[ 0.29 -0.57  0.86 -3.20  0.65  1.05 -1.33 -1.29 -2.02 -0.62  1.33 -1.36
  1.16  0.47 -0.45  0.56 -0.36 -2.30 -0.67 -2.17 -2.94  0.35  0.23  0.69
 -0.12  1.31 -0.34 -0.45 -2.66  0.37 -0.01 -1.98 -0.72  0.57 -1.09  0.97
 -2.98  0.89 -0.85  1.38  0.47 -3.25  0.63 -0.18  0.36  0.50  1.34  2.14
 -1.37 -0.76 -0.86] -> Ml > Ht
[ 0.75 -0.16  0.70 -0.77 -2.20  0.77  0.62 -1.86 -4.02 -2.91  1.74 -0.03
  0.62  1.71 -0.17  1.15 -0.24 -1.52 -0.87 -1.80 -6.21 -0.03  0.28  0.12
 -0.18  1.88 -0.41  0.00 -3.25  0.01  0.75 -2.03 -1.39  1.06 -0.76 -1.08
 -2.87 -0.63 -2.68  1.11  0.63 -0.28  0.50 -1.40  0.74  0.19  0.44  1.35
 -1.20 -0.11 -1.54] -> Ml > Ht
[ 1.17 -0.48  0.73 -2.70 -0.34  0.23 -1.19 -1.45 -1.61 -1.46  1.38  0.13
  0.88 -0.67 -0.53  0.47 -0.05  1.05 -0.94 -1.31 -3.52 -0.34  0.84  1.26
  0.21  0.18 -0.05 -0.88 -1.48  0.13  0.21 -1.09 -0.25 -0.09 -0.80  0.94
 -1.46  0.64 -1.43  0.42  0.27 -2.49 -0.19  0.35  2.29  0.86  0.97  1.46
 -1.42 -0.62 -0.98] -> mh > Rd
[-0.80 -0.56  0.86 -3.61 -0.78 -0.01 -2.45 -1.07 -2.88  0.09  1.13  0.51
  0.96  0.40 -0.72  0.76  0.26  2.12 -0.59 -1.41 -3.12 -0.39  0.43  0.77
 -0.01  1.25  0.64 -0.90 -1.17  1.41 -0.01 -0.55  0.61 -1.48 -0.03  1.07
 -1.18 -0.10  0.14  1.51 -0.73 -0.79  0.44 -0.70  1.15  0.02 -1.18  2.55
 -3.63  0.69 -0.97] -> Ml > qg
[-0.80 -0.43  1.15 -1.79 -1.38 -0.01 -0.05 -0.30 -0.01  5.07  0.24 -0.67
 -0.14  0.61 -0.17  0.06 -0.29  2.65 -0.41  0.22 -0.52 -1.27  0.54  0.98
  0.47  0.30  1.58 -0.37 -0.43  1.51 -0.24  0.39 -0.02  0.27 -0.11 -1.46
 -1.50 -0.09  0.42  0.27 -0.36 -1.02  0.29  0.48  1.57 -0.43 -2.11 -0.31
 -2.06  0.21 -0.39] -> Md > nt
[-0.28 -0.26  0.40 -0.04 -1.84  0.23  1.61 -0.59  0.55  2.10  0.86  0.01
 -0.69  0.37 -0.69  0.30  0.07  2.61  0.44  0.56 -2.14 -0.65  0.42  1.02
  0.33  0.29  1.16 -0.16 -0.65  1.10 -0.04 -0.17 -0.65  0.19  0.00 -2.16
 -1.13  0.07 -1.36  0.33 -0.17 -1.07  0.19 -0.01  2.16 -0.16 -1.40 -0.61
 -0.88 -0.25  0.02] -> Md > pc
[-0.13 -0.73  1.37 -1.57 -2.54  0.51 -0.62 -1.61 -4.65 -2.48  0.71  1.45
  0.25  1.05 -0.91  0.81 -0.05  2.05  0.39 -1.65 -6.02 -1.29  0.00  0.64
 -0.24  1.43  0.19 -0.68 -2.64  1.25  0.49 -1.18 -0.23  0.51 -0.83 -2.34
 -2.56  0.39 -1.65  1.07  0.35 -0.27  0.19 -0.96  1.10 -0.30 -0.56  0.81
 -1.73  0.47 -0.87] -> Ml > Qt
[ 1.11 -0.06  0.59  0.04 -0.78  1.27  1.11 -0.80 -1.46 -0.79  0.92 -1.07
  0.08  1.52 -1.21  0.65  0.32 -0.74 -0.19 -0.89 -3.86 -0.08  0.60  0.31
  0.28  0.98 -0.36 -0.33 -3.02 -0.64  0.63 -1.94 -1.81  1.09 -0.73 -0.88
 -2.69  0.40 -3.36  0.15  0.89 -1.14  0.55 -0.51  0.43  0.56  0.66  0.66
  0.19 -0.80 -1.43] -> Ml > Ht
[ 1.51 -0.32  0.14 -0.22 -0.81  0.00 -0.25 -0.65 -1.09 -1.98  1.01 -1.14
  0.53 -0.16  0.19  0.69 -0.62 -1.90 -0.11 -1.11 -3.53  0.30  0.14 -0.09
  0.67  0.40 -0.43  0.04 -1.33 -1.54  0.33 -1.25 -1.28  0.33 -0.06 -0.20
 -1.19  0.64 -1.87 -0.10  0.33 -1.59  0.27 -0.02  0.67  0.97  1.47  0.63
 -0.09 -1.43 -0.92] -> Ml > qg
[-1.05 -0.21  1.32 -0.06 -2.91  0.44  1.75  0.15  0.02  6.62  0.22 -1.96
 -0.92  1.81  0.04  1.11  0.57  1.33  0.16  1.22 -1.78 -1.27  0.34  0.54
  0.08  1.47  1.41 -0.41 -1.81  0.91 -0.61  0.07 -0.11  0.50  0.03 -3.41
 -1.79  0.80 -1.78  0.89 -0.33  0.05 -0.18 -1.06  1.31 -0.35 -2.36 -0.80
 -0.99  0.63 -0.80] -> Md > pc
[ 0.14 -0.33  0.89 -2.72 -0.89  0.94 -0.94 -1.41 -1.80  0.23  0.98  0.18
  0.70  0.46 -0.99  0.78 -0.87  1.14 -0.03 -1.52 -2.70 -0.70  0.23  0.81
  0.40  0.85  0.44 -0.85 -1.99  0.97  0.07 -0.94  0.29  0.45 -0.69 -0.24
 -1.52  0.67 -0.71  0.41 -0.15 -1.49  0.28 -0.86  1.66  0.78 -0.90  0.27
 -1.38 -0.25 -0.79] -> Ml > Qt
[ 0.86 -0.73  0.91 -2.51 -3.98 -0.31 -1.11 -1.34 -3.19 -1.94  1.71  1.18
  0.31  1.14 -0.82  0.71  0.12  3.56  0.30 -2.20 -7.52 -1.05  0.78  0.54
  0.21  2.34  0.86 -0.91 -1.94 -1.51  0.39 -0.97 -1.10 -0.04 -0.03 -2.23
 -2.26 -0.29 -2.34  0.48 -0.51 -0.72 -0.09 -0.13  3.64  0.74 -1.22  1.28
 -2.79  0.31 -1.05] -> mh > Rd
[-1.71 -0.48 -0.04 -1.54 -2.86  0.16  0.16  0.12  1.28  7.30  0.53 -1.07
 -0.59  0.94  0.01  0.95  0.28  2.72 -0.07  0.94 -1.34 -1.85  0.22  0.81
  0.25  0.66  1.71 -0.39  0.09  0.92 -1.45  0.95  0.89 -0.18  0.09 -2.69
 -1.20 -0.67  0.33  0.98 -0.72 -0.03  0.21  0.18  1.89  0.53 -2.63 -0.82
 -2.19  0.15 -0.37] -> Md > rh
[ 1.91  0.02  0.64 -2.03  0.83  1.03 -0.25 -1.45 -2.50 -4.25  1.53 -0.81
  0.68  0.05 -0.71  0.00 -0.30 -1.70 -0.91 -2.19 -4.45  0.61  0.86  0.65
  0.28  0.44 -1.26 -0.86 -2.97 -0.73  1.24 -2.24 -1.63  0.60 -0.36  1.63
 -2.75  0.60 -3.66  0.06  0.34 -2.64  0.48 -0.63  0.36  0.86  2.81  2.89
 -0.63 -0.31 -1.38] -> Ml > qg
[-0.25 -0.98  0.50 -4.34 -0.81  0.47 -1.71 -1.09 -2.85 -1.09  1.31  0.01
  1.13  0.07 -0.87  0.61 -0.30  1.71 -0.31 -2.20 -4.45 -1.25  0.37  0.91
  0.17  0.96  0.16 -0.77 -1.80  0.75  0.43 -0.98 -0.10  0.07 -0.72  0.16
 -2.92  0.09 -1.37  1.04 -0.35 -2.46  0.60 -0.39  1.75  0.47 -0.34  2.40
 -2.77  0.08 -0.86] -> Ml > Qt
[ 0.16 -0.68  1.02 -0.66 -4.35  0.73 -1.12 -1.63 -4.65 -6.79  1.16  1.91
  0.51  0.59 -0.99  1.31 -1.20 -0.23  1.29 -2.78 -5.58 -0.26 -1.08 -0.45
  1.31  0.84 -0.28  0.00 -2.54 -1.31  0.28 -1.24 -1.21  1.72 -0.49 -2.55
 -1.76  1.41 -0.93  0.50  0.72 -1.36  0.05 -0.87  1.88  0.39  0.78 -2.22
  0.22 -1.37 -0.41] -> mh > Hh
[-1.16 -0.32  0.17 -2.22  0.34  0.37 -1.07 -0.06  0.34  3.82  0.69 -1.18
 -1.19  0.25 -0.13  0.34 -0.25  1.60  0.07 -0.90 -0.59 -0.82  0.77  0.82
 -0.06  0.14  1.14 -0.06 -0.73  0.68  0.17 -0.29  0.62 -0.07  0.06  0.17
 -1.67  0.27 -0.10  1.18 -0.65 -1.37  0.13 -0.09  1.00  0.48 -0.93  1.12
 -2.32  0.08 -0.81] -> Md > rh
[ 0.47 -0.15  1.21 -3.12 -0.53  0.17  0.19 -1.39 -3.49 -1.03  1.26  1.27
  0.40  1.13 -0.78  0.31 -0.05  4.81 -0.44 -1.01 -6.34 -0.64  1.62  1.65
 -0.02  1.49  0.50 -0.48 -1.75  2.89  0.78 -0.80 -0.69 -0.26 -0.27 -0.16
 -3.31 -0.53 -1.90  0.33 -0.58 -0.15 -0.01 -1.20  2.30 -0.07 -1.72  3.81
 -3.44  0.93 -1.41] -> mh > Rd
[ 0.12 -0.54  1.00 -0.92 -1.20  0.89  0.77 -0.21  2.95  7.73  0.69 -1.99
 -0.76  0.17 -0.64  0.60 -0.10  3.94 -0.37  1.36 -0.24 -1.57  1.01  1.64
  1.08 -0.28  2.65 -0.31 -0.16  1.19 -0.59  0.69  0.10 -0.48  0.10 -1.96
 -0.69 -0.55 -1.02  0.45 -0.93 -0.92  0.63  1.01  2.64  0.75 -2.21 -0.57
 -1.84 -0.68 -0.83] -> Md > rh
[-0.89 -0.38  1.48 -3.93 -0.73  0.93 -1.05 -1.58 -2.35  2.87  0.60  0.53
  0.54  0.75 -0.30  0.35 -0.18  4.49 -0.26 -0.67 -2.69 -0.65  0.82  1.26
  0.36  1.40  1.21 -0.53 -1.72  2.54  0.27 -1.47  0.33 -0.62 -1.04 -0.05
 -2.65 -0.43 -0.94  1.07 -0.41 -0.99 -0.58 -0.94  2.27 -0.04 -2.34  2.07
 -3.91  1.10 -0.96] -> mh > Rd
[ 0.77 -0.31  0.54 -1.61 -1.79 -0.32  0.05 -1.63 -0.21 -2.24  1.22  0.67
 -0.03  0.47 -1.15  0.66  0.27  2.15  0.03 -1.48 -5.40 -0.53  0.74  0.46
  0.31  0.65 -0.12 -0.54 -1.32  0.15  0.49 -0.99 -1.30 -0.07  0.19 -1.67
 -2.01  0.14 -2.72  0.21 -0.21 -1.00 -0.53 -0.17  2.37 -0.01 -0.13  0.98
 -1.38 -0.19 -1.18] -> mh > Rd
[ 0.59  1.67  1.30 -1.89 -0.58  0.64  0.65 -1.49 -5.25 -4.51  0.94  2.77
 -0.05  1.27 -1.10  0.26  0.18  4.36 -0.32 -1.84 -6.11 -0.38  1.15  1.42
 -0.17  1.35 -0.17 -0.19 -2.65  2.96  1.03 -1.35 -1.26 -3.03 -0.05 -1.39
 -2.76  0.06 -3.67  0.01  0.61  0.34  0.55 -1.57  1.98 -0.38 -1.59  2.08
 -2.53  1.20 -1.51] -> mh > Rd
[ 1.44  0.30  1.04 -1.51 -0.98  0.90  0.66 -2.28 -3.17 -2.14  1.66 -0.08
  0.62  0.94 -1.17  0.48 -0.57  0.29 -0.31 -1.34 -5.61 -0.47  0.79  0.80
  0.06  1.42 -0.06 -0.48 -3.53  0.22  0.69 -2.30 -1.52  0.56 -0.86 -0.95
 -3.64  0.10 -3.31  0.66  0.18 -1.27  0.79 -0.68  0.96 -0.36 -0.12  1.05
 -1.35 -0.32 -1.58] -> Ml > Ht
[-0.79 -0.21  0.08 -1.86 -0.56 -0.75  0.36  0.50  2.24  7.73  0.13 -1.94
 -0.64  0.48  0.56  0.14  1.03  3.19 -0.94  1.70 -1.34 -1.54  1.74  1.04
 -1.12  0.31  2.86 -0.69  0.80  1.19 -0.92  0.82  0.57 -1.19  0.36  0.19
 -1.24 -1.94 -0.70  0.01 -0.94  0.89 -0.08  0.70  2.25  0.26 -2.22  3.01
 -3.54  0.66 -1.25] -> Md > rh
[-0.28 -0.18  1.56 -2.87 -0.65  0.31 -1.30 -0.80 -2.90 -1.14  0.83  0.80
  0.33  1.04 -0.18  0.20 -0.03  0.55 -0.44 -1.65 -3.46 -0.08  0.17  0.36
 -0.02  0.95 -0.48 -0.43 -1.32  1.01  0.11 -0.46  0.22 -0.18 -0.62  0.20
 -2.02 -0.33 -1.01  0.87 -0.66 -0.78  0.34 -0.15  0.66 -0.04 -0.55  1.21
 -1.95  0.60 -0.52] -> mh > Rd
[ 0.82 -0.04  1.26  0.20 -1.72  1.10  0.92 -1.68 -1.53  0.54  0.71 -1.87
  0.14  1.34 -1.24  1.17 -0.93 -2.29  0.61 -1.14 -4.42 -0.61 -0.10 -0.66
  0.40  1.33 -0.56  0.00 -3.76 -0.63  0.38 -2.38 -2.13  1.06 -0.86 -1.68
 -3.28  0.73 -4.12  1.00  1.08 -2.17  0.11 -0.92  0.63  0.16  0.34 -0.32
  0.74 -0.91 -1.12] -> Ml > Ht
[ 0.59  0.46  0.21 -1.35  0.24  0.65  0.35 -1.21 -1.00  1.36  0.52 -1.73
  0.36  0.75 -0.28  0.47  0.32 -0.55 -0.58 -2.29 -3.13 -0.09  0.96  0.84
 -0.37  1.10 -0.16 -0.23 -1.21 -0.10  0.33 -1.38 -1.18  0.10 -0.40  0.18
 -1.78 -0.04 -2.41  0.50  0.10 -1.27  0.51 -0.12  0.45  0.66  1.01  2.32
 -1.42  0.20 -1.75] -> Ml > Qt
[ 0.35  0.11  2.39 -1.95 -3.43  0.34 -1.63 -1.65 -5.63 -6.32  0.70  2.31
  0.51  1.20 -0.62  1.24 -0.18  1.19 -0.05 -2.88 -5.53  0.04 -0.87 -0.07
  0.81  1.14 -0.35 -0.26 -1.83  0.94 -0.01 -0.80 -0.89  0.56 -0.65 -1.17
 -1.90  0.88  0.16  1.16  0.18 -0.77  0.16 -0.59  1.54 -0.01  0.17 -1.36
 -1.38 -0.01 -0.11] -> mh > Hh
[-1.14 -0.27  0.70 -1.21 -2.75  1.40  0.87 -0.46  2.07  7.73  0.53 -0.91
 -1.71  0.81 -0.55  0.77  0.24  3.98 -0.01 -0.95 -0.11 -1.67  0.37  1.43
  0.37  0.47  2.40 -0.17  0.35  1.89 -1.19  1.00  0.50 -0.25 -0.20 -2.00
 -0.81 -0.43  0.15  0.75 -0.87 -0.26  0.44  0.29  2.43 -0.30 -2.23 -0.65
 -2.15  0.83 -0.34] -> Md > rh
[-1.34  0.03  0.80 -3.43 -2.60 -0.32 -1.32 -1.05 -4.26  0.38  0.39  1.31
  0.47  1.18  0.12  0.62  0.49  3.77 -0.35 -1.36 -4.64 -0.66  0.50  0.76
  0.40  1.15  1.01 -0.20 -0.73  2.91 -0.21 -0.15  1.75 -0.31 -0.16 -1.18
 -1.97 -0.89  0.13  0.73 -0.47 -0.27  0.08 -0.68  1.29 -0.38 -2.64  2.18
 -3.94  1.45 -1.01] -> mh > Rd
[-0.05  0.12  0.90 -2.80  0.81  0.28 -1.35 -1.37 -2.24 -0.22  1.05 -1.04
  1.64  0.35 -0.70  0.47 -1.21 -2.18 -0.23 -1.98 -1.74  0.13  0.37  0.65
  0.27  1.30 -0.83  0.00 -2.89 -0.13  0.54 -2.14 -0.51  0.80 -1.14  1.66
 -2.84  0.96 -0.69  1.47  0.48 -3.07  1.05 -1.17  0.26  0.25  1.37  0.91
 -0.56 -0.73 -0.83] -> Ml > qg
[-1.32 -0.03  0.53 -0.01 -3.13 -0.40  1.54 -0.03 -1.53  5.10  0.59 -1.17
 -1.06  2.11  0.09  0.69  0.87  2.05 -0.47  0.98 -4.05 -1.08  0.21 -0.01
 -0.79  1.78  0.76 -0.28 -0.75  1.60 -0.42 -0.16 -0.67  0.40  0.16 -3.10
 -1.66 -1.89 -1.48  0.33 -0.26  1.92  0.14 -0.43  0.59 -0.61 -2.87  1.22
 -2.17  0.82 -1.60] -> Md > pc
[-1.73 -0.62  0.66 -2.71 -0.74 -0.45 -0.19  0.18  0.43  7.73  0.47 -2.38
  0.13  1.41  1.46  0.48  0.37  1.54 -1.10  1.19 -1.32 -1.31  0.70  1.08
 -0.26  2.16  1.52 -0.15 -0.35  1.11 -1.05  0.20  1.01  0.10 -0.27 -0.18
 -1.95 -1.14  0.02  1.13 -1.19 -0.22 -0.01 -0.83  0.81 -0.46 -2.59  1.80
 -3.91  0.70 -1.26] -> Md > rh
[ 1.24 -0.43  0.01 -1.28 -0.58 -0.40 -2.15 -0.17  0.65  0.62  0.80 -0.50
 -0.23 -0.26  0.16 -0.74  0.25  2.39 -0.49  1.63 -2.76 -0.64  1.13  1.06
  0.01 -0.62  0.68 -0.89  0.17 -0.91  0.44  0.26 -0.59 -0.46 -0.28 -0.12
 -0.87 -0.82 -1.89 -0.33 -0.70 -0.23  0.22  0.67  1.85  1.15 -0.95  1.64
 -1.58 -0.51 -0.90] -> Md > rh
